Below are the code and all the weights of a small trained network. Each question names an input and a class and asks about switching units off, where a switched-off unit gives its printed mean instead of its output.

import numpy as np


def w(rows, s, z=0):
    codes = np.array(rows[::2]) - 128.0
    scale = np.full(codes.shape[1], s)
    scale[-1] = z or s
    return codes * scale


def f(y):
    return y / 2 * (1 + np.tanh(0.7978845608 * (y + 0.044715 * y**3)))


def log_softmax(a):
    a = a - a.max(-1, keepdims=True)
    return a - np.log(np.exp(a).sum(-1, keepdims=True))


def net(x, mask):
    res = np.array(x, float).reshape(1, 4) / 4 @ E
    y = f(res @ A[0][:, :-1].T + A[0][:, -1])
    res = res + np.where(mask, y, B[0][:, -1]) @ B[0][:, :-1]
    return log_softmax(res[-1] @ U[:, :-1].T + U[:, -1])


A, B = {}, {}
E = w([
[38,154,66,22,125,94],'x0',
[39,197,211,172,207,107],'x1',
[175,244,78,102,199,224],'x2',
[177,89,69,154,254,32],'x3',
],0.0066)
A[0] = w([
[50,183,194,192,176,90,66],'N1',
[4,159,63,1,127,86,114],'N2',
[26,166,68,31,100,106,92],'N3',
[86,42,152,141,81,56,88],'N4',
[83,74,130,179,83,45,91],'N5',
[208,124,220,238,105,170,145],'N6',
[95,68,166,141,86,63,23],'N7',
[168,116,68,182,220,30,77],'N8',
[79,47,161,161,100,66,45],'N9',
[48,157,67,8,107,79,50],'N10',
[87,43,158,134,96,84,134],'N11',
[211,113,206,246,120,174,112],'N12',
[79,203,222,166,237,149,48],'N13',
[69,165,226,93,20,205,113],'N14',
[81,50,166,147,95,68,45],'N15',
[223,79,43,108,70,144,117],'N16',
[171,92,93,140,232,45,80],'N17',
[210,84,25,111,62,122,154],'N18',
[93,71,170,139,86,47,21],'N19',
[214,78,41,95,64,127,145],'N20',
[66,174,207,165,178,92,6],'N21',
[80,17,166,140,118,106,13],'N22',
[89,59,154,144,93,63,48],'N23',
[64,182,197,174,178,88,69],'N24',
[172,215,56,103,226,210,107],'N25',
[93,174,200,129,24,202,106],'N26',
],0.006,0.0014)
B[0] = w([
[63,69,199,21,107,136,188],'N1',
[170,15,105,215,213,123,242],'N2',
[179,38,104,191,190,100,217],'N3',
[129,169,91,140,140,192,197],'N4',
[114,172,86,134,117,183,183],'N5',
[156,13,89,168,185,97,210],'N6',
[153,176,92,131,116,200,170],'N7',
[179,156,73,14,33,26,221],'N8',
[129,153,93,129,121,197,182],'N9',
[162,4,110,181,205,134,209],'N10',
[130,195,100,150,118,183,185],'N11',
[169,2,97,188,180,123,208],'N12',
[78,75,129,49,92,189,209],'N13',
[191,134,59,73,44,7,253],'N14',
[129,160,81,140,105,209,180],'N15',
[15,65,220,26,144,167,223],'N16',
[185,166,71,14,22,31,213],'N17',
[5,95,209,52,124,162,227],'N18',
[156,167,85,136,117,224,176],'N19',
[40,105,232,51,131,143,227],'N20',
[97,70,155,29,94,171,172],'N21',
[148,158,88,119,127,194,170],'N22',
[157,181,87,147,120,219,174],'N23',
[57,75,197,35,112,143,181],'N24',
[143,220,42,129,130,250,242],'N25',
[224,127,46,70,39,1,230],'N26',
],0.0054,0.0049)
U = w([
[179,165,95,74,53,3,111],'0',
[44,104,247,63,126,154,118],'1',
[146,211,83,157,137,221,136],'2',
[164,41,124,200,189,92,116],'3',
[97,185,190,181,140,62,215],'4',
[114,219,228,200,139,76,9],'5',
],0.012,0.011)

Each question gives the input, the list of numbers given to net, and the class t.
The units are the neurons (one row each of A and B). Each row of codes is followed by its name. A weight is (code - 128) times the scale printed after its matrix; where a second scale follows, it is the last column's (A, B and U).
mask holds one flag per neuron, in row order. A switched-off neuron (its flag False) gives its mean, the last column of its row in B, instead of its output. The means were averaged over made-up inputs and are rounded, as every weight is.
A unit's drop is (log p(t) with every unit on - log p(t) with that unit switched off) / (log p(t) with every unit on - log p(t) with every unit switched off).
The circuit of an input: a set's keep is (log p(t) with only the set's units on - log p(t) with every unit switched off) / (log p(t) with every unit on - log p(t) with every unit switched off). Starting from the 12 units with the biggest drops (on a tie, the unit counted first), units are removed one at a time, each time the one whose removal leaves the highest keep (on an exact tie, the one counted first), for as long as the keep stays at least 0.8.
circuit, biggest first: the units of the circuit, biggest drop first
k most important neurons: the k neurons with the biggest drops, biggest first
drop when u is switched off: that unit's drop, to one decimal
input [-6,-4,4,6], class 0: circuit, biggest first => (N8)
input [-7,-2,5,-6], class 3: 2 most important neurons => (N12; N6)
input [-5,0,4,-5], class 0: circuit, biggest first => (N26; N14)
input [7,-2,-2,-5], class 3: circuit, biggest first => (N2; N10)
input [8,-7,5,-7], class 3: circuit, biggest first => (N2; N10)
input [-7,-2,1,-5], class 3: 2 most important neurons => (N12; N6)
input [1,3,-7,7], class 0: 3 most important neurons => (N8; N17; N25)
input [4,4,-5,-6], class 0: 2 most important neurons => (N14; N26)
input [8,3,-5,-5], class 3: 3 most important neurons => (N2; N10; N3)
input [-1,-2,-3,1], class 4: 2 most important neurons => (N25; N13)
input [5,8,3,8], class 0: 2 most important neurons => (N8; N17)
input [6,-1,-1,5], class 3: 4 most important neurons => (N2; N10; N14; N26)
input [-5,-2,-3,5], class 0: 3 most important neurons => (N8; N17; N2)
input [-7,4,0,-4], class 3: circuit, biggest first => (N6)
input [0,-3,0,1], class 4: drop when N1 is switched off => 0.2
input [-1,-1,-3,3], class 4: drop when N26 is switched off => 0.6
input [-1,-1,3,-3], class 4: drop when N8 is switched off => 0.4
input [-7,1,-6,-8], class 0: drop when N14 is switched off => 0.6
